(in the rows, 128 means zero)
Facts:
babara (Θ klizul) (δ a)
beloste (Θ goflu) (δ a)
belostel (Θ nenak) (δ b)
benol (Θ nutrem)
beskir (Θ goflu) (κ nutrem grudrir sekle tolem fifel zeskol rubran) (δ b)
betur (Θ zeskol) (κ vafir bredrul ruklogrol) (δ a)
biklol (Θ klizul) (δ a)
borubrem (Θ deflim) (δ a)
bredrul (Θ sekle) (δ a)
brotrim (Θ nenak) (δ a)
bruflu (Θ deflim) (κ skevu tolem grestan stiflatrin draskeskun)
brutra (Θ benol) (δ b)
buguvem (Θ dreska) (δ a)
butraflur (Θ skevu) (δ a)
daklum (Θ trakon)
dako (Θ klizul) (δ a)
desko (Θ klobeko) (δ a)
digron (Θ plidro) (δ a)
dipla (Θ klobeko) (δ a)
draskeskun (Θ zeskol) (δ b)
drebra (Θ tinom) (δ a)
drelos (Θ storo) (δ a)
dreska (Θ skevu)
dridrus (Θ daklum) (κ nutrem grelis grestan) (δ a)
driklem (Θ bruflu) (δ a)
drude (Θ deflim) (κ fleflo dako) (δ a)
dudregis (Θ nenak) (δ b)
favum (Θ trakon) (δ b)
fegro (Θ daklum) (δ a)
feklimu (Θ klizul) (δ b)
feplam (Θ benol) (δ b)
fifel (Θ dreska) (δ b)
flanel (Θ klizul) (κ grepi monazu beloste skevu) (δ b)
flastu (Θ klobeko) (δ b)
flavoma (Θ skevu) (δ a)
fleflo (Θ sekle) (δ b)
flelan (Θ klobeko) (κ pigron) (δ a)
flobrik (Θ goflu) (κ grelis flogrik plozu) (δ a)
flogrik (Θ benol) (δ b)
fovur (Θ ranun) (κ zunek) (δ b)
fuden (Θ deflim) (κ kikaskan deflim plilum vastuzol) (δ b)
fugrik (Θ storo) (δ b)
gerur (Θ sekle) (κ nutrem) (δ a)
ginik (Θ plisil) (δ b)
goflu (Θ skevu)
grabra (Θ nenak) (δ b)
grelis (Θ plisil) (δ a)
grepi (Θ deflim) (δ b)
grestan (Θ klizul) (δ a)
grigor (Θ zeskol) (δ a)
grines (Θ plidro) (δ a)
grodok (Θ zeskol) (δ b)
groplu (Θ sekle) (κ tuskul ginik tradras) (δ a)
grote (Θ dreska) (δ a)
grubralus (Θ goflu) (κ fegro driklem drelos) (δ b)
grudrir (Θ storo) (δ a)
gruklik (Θ deflim) (δ a)
gruti (Θ skodim) (κ pigron grudrir zuplos butraflur) (δ b)
gumo (Θ tinom) (δ a)
kikaskan (Θ benol) (δ b)
klipli (Θ skodim) (κ nasi laliskir) (δ b)
klirun (Θ trakon) (δ a)
klisoras (Θ daklum) (κ grelis dako feplam) (δ a)
klizul (Θ skevu)
klobeko (Θ trakon) (κ fifel favum)
klofi (Θ klizul) (κ netru) (δ b)
klovoke (Θ sekle) (δ b)
kodabrem (Θ skevu) (κ tinom) (δ a)
koflan (Θ benol) (κ drebra grote klizul) (δ b)
kogodu (Θ nutrem) (δ b)
laliskir (Θ zeskol) (δ b)
legripok (Θ tinom) (κ rotomu stiflatrin) (δ a)
lepu (Θ storo) (δ b)
ligrali (Θ plisil) (δ b)
luplarel (Θ trakon) (κ mede biklol favum draskeskun) (δ b)
mede (Θ klobeko) (δ a)
mefar (Θ goflu) (κ ligrali pigron grodok) (δ b)
mobin (Θ daklum) (κ goflu brutra favum grestan) (δ b)
monazu (Θ klobeko) (δ b)
mubre (Θ benol) (κ daklum) (δ b)
mutin (Θ daklum) (κ buguvem tavekal) (δ a)
nasi (Θ stoplunu) (δ a)
netru (Θ plidro) (δ b)
nube (Θ zeskol) (κ gruklik plilum) (δ b)
nubu (Θ zeskol) (δ b)
nupi (Θ trakon) (κ nenak tradras) (δ a)
nupos (Θ nutrem) (κ zazen flogrik kogodu sizisum) (δ a)
pafubir (Θ skodim) (κ ginik drelos) (δ a)
pezeklim (Θ plisil) (δ b)
pigron (Θ klobeko) (δ a)
pimis (Θ tinom) (κ storo ginik) (δ b)
pledrak (Θ skodim) (δ b)
plevobros (Θ stoplunu) (δ a)
plidro (Θ trakon) (κ tuskul favum driklem)
plilum (Θ benol) (δ b)
plisil (Θ ranun)
plozu (Θ zeskol) (δ b)
pobrok (Θ plisil) (κ fegro draskeskun) (δ a)
rades (Θ goflu) (δ a)
ranun (κ grepi tinom)
rimem (Θ klobeko) (κ goflu tinom netru) (δ a)
rotomu (Θ deflim) (δ b)
rubran (Θ benol) (δ a)
ruklogrol (Θ daklum) (δ a)
sadrifli (Θ benol) (κ buguvem tuge sizisum) (δ b)
sedil (Θ plidro) (δ a)
sekle (Θ deflim)
sifor (Θ storo) (δ a)
sizisum (Θ klobeko) (δ b)
skitoflir (Θ storo) (κ bredrul pigron zuplos babara tuge) (δ a)
skodim (Θ storo)
stiflatrin (Θ goflu) (δ a)
stifu (Θ sekle) (δ b)
stoplunu (Θ nenak)
sufle (Θ plidro) (κ flastu trozotuk mede nasi gruklik) (δ a)
sunok (Θ benol) (δ b)
tasol (Θ daklum) (κ flogrik zuplos buguvem babara sizisum) (δ b)
tavekal (Θ bruflu) (δ b)
tedron (Θ daklum) (δ b)
tegrik (Θ skevu) (κ skodim rades brotrim tradras) (δ b)
tidras (Θ skodim) (δ b)
tinom (Θ nutrem)
todefan (Θ dreska) (κ tolem zuplos feplam stoplunu) (δ b)
tolem (Θ goflu) (δ a)
tradras (Θ daklum) (δ a)
trakon (κ goflu deflim butraflur dudregis)
tratan (Θ daklum) (κ flavoma) (δ b)
trozotuk (Θ ranun) (δ b)
tuge (Θ tinom) (δ b)
tuskul (Θ skevu) (δ b)
vafir (Θ ranun) (δ b)
vastuzol (Θ ranun) (δ a)
veledru (Θ benol) (κ pezeklim fleflo bredrul biklol beloste brotrim zeskol rotomu lepu) (δ a)
vobrus (Θ klobeko) (κ feplam) (δ b)
votra (Θ plidro) (δ a)
vusor (Θ tinom) (κ trozotuk klovoke skodim tidras tolem stiflatrin) (δ a)
vutruk (Θ plisil) (κ monazu ruklogrol tedron) (δ b)
zazen (Θ zeskol) (δ b)
zerum (Θ goflu) (δ a)
zeskol (Θ deflim)
zunek (Θ benol) (δ b)
zuplos (Θ klizul) (δ a)
zuzam (Θ plisil) (κ vafir goflu tradras sizisum) (δ b)

Known rows:
trakon: [ 92  77 107  99 146 118 101 171 162 141 183 121 139  63 135 124 144 153
 150 176 102 153 128  99 184  35 119 117 146  42 115  88]
plozu: [ 96 103 137 115 128  96 125 121 155 109 170 152 136  74 156 112 111 152
 106 144 119 135 136  93 142 106 148 135 196 130 122  95]
zunek: [ 93 108 106 109 128  95 115 134 153 105 179 158 157  81 182 118 104 159
 105 154 128 140 142  94 135  95 161 132 192 122 122  90]
skevu: [ 72  98 112 145 137  91 114 128 163 132 184 146 132  38 171 121  91 145
 104 189 106 160 140  79 160  67 129 166 167 129 101  78]
sekle: [ 75  95 108 132 138  98 108 134 161 136 182 140 127  42 169 119 101 149
 110 192 108 157 136  85 163  61 129 156 168 113 104  84]
vastuzol: [103 104 127 121 110 110 105 119 151 117 150 165 150  65 144 112 114 165
 123 157 134 143 137  97 161  92 133 144 184 118 122  86]
laliskir: [ 99 100 135 113 127  96 126 119 159 106 168 151 139  75 156 111 111 152
 105 145 116 139 139  91 142 105 146 136 194 132 117  93]
fleflo: [ 90 101 132 115 126  94 123 126 159 112 173 147 140  73 157 114 109 153
 103 152 117 140 140  93 141  99 146 136 193 127 118  95]
ligrali: [104  96 131 106 126 100 118 124 162 111 170 145 142  75 159 111 123 153
 107 152 115 142 145  96 143  96 143 132 194 125 121  96]
tidras: [ 97  98 132 109 131  97 123 125 159 112 169 148 140  79 154 110 117 154
 108 150 116 141 137  96 145 100 146 129 193 122 120  95]
klisoras: [ 87  88 130 106 124 120 106 192 141 168 153 130 152  60  69 124 130 173
 152 141 168 117 123 103 170  83 131 109 201  91 168 126]
rades: [ 96 105 137 157  88 140 118 116 134 108 155 163 143  81 152 105 110 160
 100 183 138 128 137  68 163 105 153 160 193 146 113  72]
gumo: [101  94 174 135 110 115 123  97 161 122 138 155 120  52 108 104 120 152
 119 149 114 146 135  91 171 109 108 157 185 133 110  93]
klovoke: [ 92 100 130 115 130  96 124 122 159 109 174 150 140  75 160 113 111 152
 104 153 116 142 141  93 142 102 147 136 192 128 118  93]
flogrik: [ 89 110 109 107 131  99 112 136 140 102 183 164 146  73 189 120 102 153
 112 147 133 126 134  95 137 108 163 133 187 115 122  96]
nasi: [105 106 129 120 111 109 104 119 151 116 148 164 150  67 140 108 116 165
 124 155 136 145 136  95 162  95 136 144 186 118 123  87]
lepu: [ 97  97 130 109 131 100 123 124 160 111 170 148 139  78 156 111 117 154
 110 150 115 140 138  95 146 100 144 129 193 121 120  95]
feklimu: [ 95 112 129 103 141  63 117 107 174 107 171 164 148  46 165 121  91 149
 102 119 115 152 145 105 131 104 128 147 187 139 114 104]
grigor: [104 107 130 126 109 108 103 115 151 114 148 167 149  63 144 109 110 163
 117 154 136 142 139  93 160 100 135 149 187 129 120  86]
driklem: [ 99 107 124 128 112 107 107 112 156 113 150 164 157  64 142 111 111 160
 118 163 136 152 139  87 160  98 135 150 179 121 113  85]

Rows:
No name comes twice in this set of rows, the named rows included.
[ 91 102 131 126 133  82 126 111 163 102 174 153 146  67 166 112 105 144
 103 151 117 149 143  85 139 114 150 148 187 141 111  87] : fifel
[105 105 116  78 107 139 111 156 146 123 140 143 157  84  96 117 140 167
 135 147 141 140 119  90 174  65 122 108 163  46 118 116] : nupi
[111  76 107  95 145 156 111 163 148 127 153 160 150  59 108 122 145 154
 168 144 162 116 124 107 184 101 128 107 183  70 142 122] : mutin
[132 104 153  73  79 111  50 124 150 126 149 125 142  80 151 110 181 183
 150 165 117 156 153 111 161  53 133 118 169  49 125  96] : pigron
[103 106 131 131 119  91 106 122 156 112 149 150 170  66 125 113 124 155
 135 153 147 157 140  76 163 102 144 144 169 114 118  83] : pobrok
[104 105 129 125 105 115  98 118 150 115 156 167 151  58 152 116 115 161
 120 158 137 142 144  92 158  95 135 152 183 123 118  89] : bredrul
[ 94 105 146 165  91 122 113 119 133 113 158 153 146  78 146 106 114 159
 110 183 142 131 141  66 162 109 160 161 194 150 123  68] : tolem
[ 79  96 112 132 138  97 112 133 162 134 179 141 127  43 167 118 104 148
 111 187 109 155 135  84 164  63 129 156 171 118 104  85] : zeskol
[ 84  73 159 153 127 118 134 132 176 136 182 141 115  44 124 123 105 140
 110 158  59 147 135  97 180  51  90 164 161 130 101  61] : tinom
[ 89  63  83  96 171 135 121 175 172 159 172 131 132  52 122 118 136 156
 141 191 122 144 129 106 183  48 115 112 181  72 128 114] : daklum
[ 86  85 121 145 122 111 116 166 165 131 198 143 152  56 148 137  99 146
 118 156  80 143 141  95 170  31 113 156 153 110 112  52] : ranun
[100 117 110 126 106 100  90 135 142 112 164 163 178  65 158 121 109 164
 121 157 153 146 146  82 151  87 152 148 177 119 124  82] : veledru
[103 107 133 137 103 108 100 109 153 111 157 171 154  54 157 114 107 158
 111 154 134 145 148  89 155 100 134 163 184 144 115  82] : butraflur

The same objects again, as new rows of numbers:
Known rows:
sadrifli: [114 132 106 135 131 146 164 135 146 128 138 116 133 123 105 127 147 137
 131 124 126 107 168 146 118 145 134 130 133 135 149 145 137 141 131 136
 118 115 123 130 148 114 100 119 132 132 114 112]
rubran: [122 132 101 126 122 133 154 133 115 143 134 115 117 140 116 134 128 133
 115 140 116 122 152 143 106 118 115 126 127 119 151 131 109 133 142 142
 130 103 124 109 134 103 106 153 112 125 139 133]
mobin: [161 116 163 101 104 145 116 138  97 132 165 169 123  80 113 148 118  94
 152  84 138 139 122 114 124 145 103 112 137 120 148 130 180  97 139 113
 119 169 125 149 144 133 138 101 145 174  89 110]
fegro: [165 119 159  93 104 132  98 135  75 145 160 165 105  94 120 159  97  91
 141 105 126 155 103 113  99 126  81 113 137  97 156 115 157  85 152 116
 134 163 130 126 131 122 144 136 125 169 116 130]
ruklogrol: [174 123 162  86  95 133 102 148  74 149 161 169 110  96 124 149  98  87
 131 104 128 153 120 114 115 116  91 117 129 111 159 116 149  84 147 121
 130 162 124 130 139 121 139 137 132 167 111 127]
gruklik: [125 114 112 137 124 106 134 116 115 135 130 123 121 151 120 131 135 133
 119 133 129 132 120 130 135 102 125 121 117 113 117 140 114 134 130 135
 133 104 130 122 126 129 134 158 127 126 138 146]
grepi: [116 129 117 135 125 128 136 124 134 127 129 125 135 134 132 100 128 143
 116 135 140 123 131 125 121 134 145 136 127 120 122 138 136 132 139 134
 119 120 133 130 140 141 117 138 123 120 123 124]
flobrik: [111 125 101 127 158 115 129 141 176 135 119 101 151 162 122 154 130 150
 116 155 113 155 158 123 142 113 111 143 110 136 137 162 105 125 119 162
 116 125 122 166 137 102 147 132 114 128 122 124]
flastu: [144 101 103 126 115 148 110 124  90 143 110 164  93  82 169 119 116 131
 140 115 107 111  92 112 148 146 169  70 134 124 123 105 151 140  92 126
 127 142  98 119  62 142 112  83 139 139 135 130]
nupos: [121 147 138 129 140 124 126 132 151 116 117 118 139 141 122 139 135 121
 124 141 122 136 138 131 145 114 120 145 112 149 128 134 108 115 117 126
 139 126 125 136 134 127 142 139 138 127 126 138]
digron: [160 123 135 101 117 142 103 140  90 138 134 162 103  93 135 150 108  93
 141 116 105 135 108 124 139 127 115  98 130 130 146 105 142 103 111 118
 135 148 107 125  97 116 138 114 138 159 124 135]
grelis: [130 136 126 122 125 126 124 134 121 135 123 125 123 140 134 129 121 126
 114 141 123 136 134 128 126 114 123 134 117 128 136 123 111 120 132 134
 134 124 127 121 127 124 127 147 125 125 138 137]
gruti: [119 132 128 135 134 135 138 130 146 117 128 127 137 120 120 125 142 131
 131 122 133 119 142 127 137 137 136 132 124 140 127 141 138 131 123 127
 124 132 128 142 141 136 123 114 141 132 113 119]
skitoflir: [126 144 130 126 136 128 131 134 138 124 124 123 132 130 113 145 136 119
 129 136 117 131 143 137 140 117 117 134 116 145 136 133 114 120 117 125
 136 123 121 128 131 118 135 132 138 137 124 135]
legripok: [118 143 166 136 148 104  98 117 158 101 105 122 145 150 132 136 134 124
 124 140 136 151 103 112 164 106 123 155  99 149  99 132 110 109 110 115
 147 140 138 151 125 157 176 139 147 122 128 149]
daklum: [251 118 149  67 143  84 114 174  89 130 148 193 153 104 132 114  90  48
 155  74 124 143  99 151  85 158  75 115 173  92 157  98 125 134 128 132
  70 144 159 146 160 162 148  89 132 146 171 124]
klobeko: [150 134 123 110 128 146  94 132 121 131 114 158 125  76 146 143 119 109
 175 126 101 114 107 125 152 149 150  77 136 151 113  89 134 138  81 106
 130 139  97 119  49 105 128  73 126 137 132 117]
draskeskun: [120 114 147 151 130 141 139 126 133 125 101 107 114 138 157 143 149 165
 115 118 144 132 142 111  99 133 127 137 127 116 143 126 112 149 154 127
 136 143 142 125 138 150 112 108 129 108 141 110]
trakon: [166 121 145 100 107 134  99 138 106 136 146 165 134  82 125 150 121  91
 168 103 126 128 117 122 144 136 128  87 133 138 121 107 145 126 106 110
 123 144 112 131  90 111 137  90 131 147 113 111]
storo: [117 136 137 126 133 118 110 112 138 126 133 123 136 128 122 126 116 141
 155 141 141 132 103 120  90 144 114 130 140 109 113 114 129 132 145 113
 130 128 146 109 106 117 131 129  88 111 145 122]

Rows:
No name comes twice in this set of rows, the named rows included.
[155 118 134 107 103 147 110 140  90 142 139 168 107  82 150 119 108 112
 137 108 122 126 111 110 132 146 142  98 135 122 139 113 162 113 122 123
 120 155 110 133 106 140 121 101 138 155 112 120] : netru
[132 129 174 136 147 104 101 114 132 114 113 118 141 165 157 115 104 126
 100 142 135 148  87 112 173 112 129 161 113 137  92 120 106 107 124 128
 142 144 137 133 135 143 174 146 140  99 143 148] : drebra
[106 118 102 129 149 124 137 141 182 132 121 104 157 154 130 130 136 161
 115 143 129 143 165 114 144 130 137 145 116 134 130 169 124 134 123 166
 101 131 125 177 149 118 135 112 117 122 107 104] : mefar
[117 125 134 142 144 119 147 116 129 128 130  99 129 171 126 123 119 131
 102 143 127 125 126 142 137 122 120 153 129 125 120 130 103 128 139 139
 136 114 132 109 150 110 133 155 127  99 150 141] : grote
[114 133 126 130 136 125 121 120 126 128 124 122 114 134 124 137 117 137
 127 144 118 138 110 126 104 126 104 133 128 112 136 122 121 117 139 124
 141 128 134 114 116 121 136 146 111 128 144 145] : drelos
[170 121 161  91 100 133 101 142  74 147 161 169 108  96 122 154  97  91
 137 104 125 156 109 115 106 123  85 114 133 105 160 115 153  83 150 119
 133 162 124 125 134 122 146 137 127 165 114 129] : tradras
[ 96 133 121 148 139 125 144 115 148 119 124 108 133 146 127 106 134 163
 120 141 141 124 124 124 102 140 133 147 130 114 123 139 133 138 147 130
 126 121 147 125 142 144 118 142 116 112 133 130] : tuskul
[118 137 134 136 129 110 133 120 151 119 129 109 159 152 113 122 143 134
 139 135 149 123 138 136 122 122 132 143 128 132 103 131 107 149 133 124
 127 107 144 120 136 119 131 138 110  99 136 120] : dreska
[139 131 113 119 133 165 111 139 121 128 110 157 110  70 154 126 121 116
 149 122  93 109 115 122 159 159 162  83 132 155 134 102 153 128  80 117
 128 148  92 132  70 128 116  68 150 150 118 120] : vobrus
[110 118  96 128 153 108 127 132 164 141 122 102 145 168 128 151 126 156
 113 154 114 158 146 121 134 110 111 141 117 121 132 159 105 129 129 165
 113 124 126 159 133 101 146 137 106 124 129 127] : zerum
[114 114 115 145 147 144 172 123 135 132 149 107 130 135 106 132 137 131
 126 120 122  97 151 155 134 157 127 131 151 131 135 142 144 141 133 139
 119 120 123 121 152  97 107 112 133 122 126 112] : koflan
[120 137 134 130 122 129 130 131 139 124 117 123 137 137 148  99 126 145
 109 135 142 129 133 117 128 130 147 145 117 131 123 130 129 130 138 135
 120 132 137 136 141 149 123 131 130 117 125 124] : kogodu
[123 141 164 134 143 103  96 119 148 108 104 122 144 154 143 125 125 127
 115 143 138 152  98 107 158 103 127 155 101 140 100 127 107 111 113 120
 144 138 139 146 128 158 170 144 140 116 132 150] : gumo
[104 138 125 147 141 128 150 123 162 108 123 110 146 142 112 117 152 144
 123 130 141 115 146 134 131 136 138 150 120 141 122 146 130 139 131 127
 126 118 137 137 152 141 121 130 138 119 116 123] : todefan
[119 138 130 133 124 109 129 122 144 126 129 112 155 152 125 114 135 142
 131 142 152 128 137 130 113 119 135 141 126 124 103 127 103 149 141 128
 125 108 146 117 130 122 123 144 103  97 138 121] : skevu

The same objects again, as new rows of numbers:
Known rows:
belostel: [136 150 119 118 113 124 149 134 136 138 121 110 147 114 111 107 131 144
 114 121 131 131 139 129 121 137 126]
brutra: [124 135 133 127 102 133 128 139 135 143 124  89 149 121  96 115 128 151
 137 111 132 120 122 121 142 121 119]
grepi: [127 152 112 126 111 120 130 145 131 142 112 100 155 120 114 107 144 141
 132 116 124 136 151 135 136 135 135]
vastuzol: [122 127 109 124 122 116 129 112 121 137 131 133 133 132 147 128 120 112
 150 149 146 108 113 147 112 110 140]
grigor: [122 134 112 132 117  99 131 119 106 147 150 135 138 135 136 116 113  95
 130 166 144 105 126 143 103 110 136]
flobrik: [101 126 126 143 134  76 118 100 113 175 145 141 176 161 159 177 169 127
 127 128 168 109 136 130  92 126 113]
mobin: [195 149 178  75  96 144 172 118 152  75 102 129 167 118 187 115 133 182
 151 166 117 112  84 136 142 179 101]
votra: [140 135 116  89 132 141 153  89 140  88 115 151 114 103 190 135 114 141
 144 129 143 105  40 157 124 134 138]
zeskol: [119 127 119 113 128 139 141 122 137 131 118 146 161 124  96 135 130 123
 138 127 143 186 150 158 110 118 135]
stiflatrin: [109 120 121 155 114  87 134 139 138 172 144 141 169 148 157 149 121 106
 152 123 180 113 142 141 106 102 136]
draskeskun: [145 149 132 131  98 107 155 139 140 149 130 113 159 118 105  97 115 145
 109 153 135 144 149 129 119 127 117]
grubralus: [121 126 155 154  89  98 148 168 164 161 105 124 168 157 114 138 149 118
  99  91 173 131 178 124 118 147 114]
butraflur: [111 121 101 149 118 105 123 115 110 155 126 130 137 146 118 129 119  98
 161 151 141 110 149 145 110  96 137]
dako: [109 140  95 129 124 121  91  89  99 144 133  97 118 141  89 126 136  91
 144 209 129 130 134 142 102  93 124]
dridrus: [160 167 158  82 126 130 143  65 138  82 131 137 163 115 209 175 145 141
 159 211 141  97  38 149  99 154 104]
zerum: [109 118 113 153 120  90 139 141 131 170 143 143 164 149 156 145 123  98
 152 110 173 102 149 140 107 109 143]
kikaskan: [117 139 129 130 104 132 125 137 131 142 122  89 148 120  91 119 131 146
 132 105 128 117 126 121 136 120 121]
drude: [104 140 120 135 119 104 101  95 119 140 118 121 138 148 135 161 157 104
 133 162 152 120 113 147 101 121 119]
feklimu: [130 145 106 127 113 134 122 120 117 148 113  84 133 123  60  88 132 130
 122 171 109 146 167 125 121 115 118]
tuskul: [127 131 122 135 104 126 138 149 144 155 112 101 144 139  88 108 136 117
 117 123 147 137 178 124 119 132 121]

Rows:
No name comes twice in this set of rows, the named rows included.
[112 103 121 120 126 131 127 153 142 153 112 148 188 148 129 146 149 136
 163  72 157 179 178 158 135 129 140] : goflu
[106 122 122 134 111 122 107 114 115 140 137 112 133 136 126 138 116 113
 163 138 147  97  92 139 125  92 131] : rubran
[121 128 115 107 139 147 136 102 154 137 108 145 171 125 107 155 145 141
 147 135 154 214 151 162 110 113 124] : nutrem
[117 146 149 157  98  82 141 137 155 169 114 121 193 136 117 155 152 154
 116 112 161 146 164 128 112 131 108] : beskir
[115 145 110 122 132 110 118  92 121 142 144 125 142 129 146 147 138 114
 135 165 151 119  98 141 101 111 124] : grelis
[138 121 140 100 118 124 130 123 106 132 103 117 137 159 122 108 182 148
  86 105 115 111 152 115 130 182  99] : zuzam
[138 104 160  72 110 145 153  86 164  83  82 184 128 106 145 142 124 198
  98 104 149 228  29 178 151 130 101] : klobeko
[118 132 136 132 105 122 122 141 134 148  98  99 138 162  89 123 172 104
  88 120 140 129 180 121 115 156 107] : tegrik
[172 173 157  81 115 147 177 113 146  75 101 124 156 104 167 126 140 150
 133 142 113  86  97 133 113 189 117] : tratan
[154 101 168  70 115 181 162  97 182  64  65 174 134 125 154 158 133 162
 135 106 156 199  59 172 143 152 106] : plidro

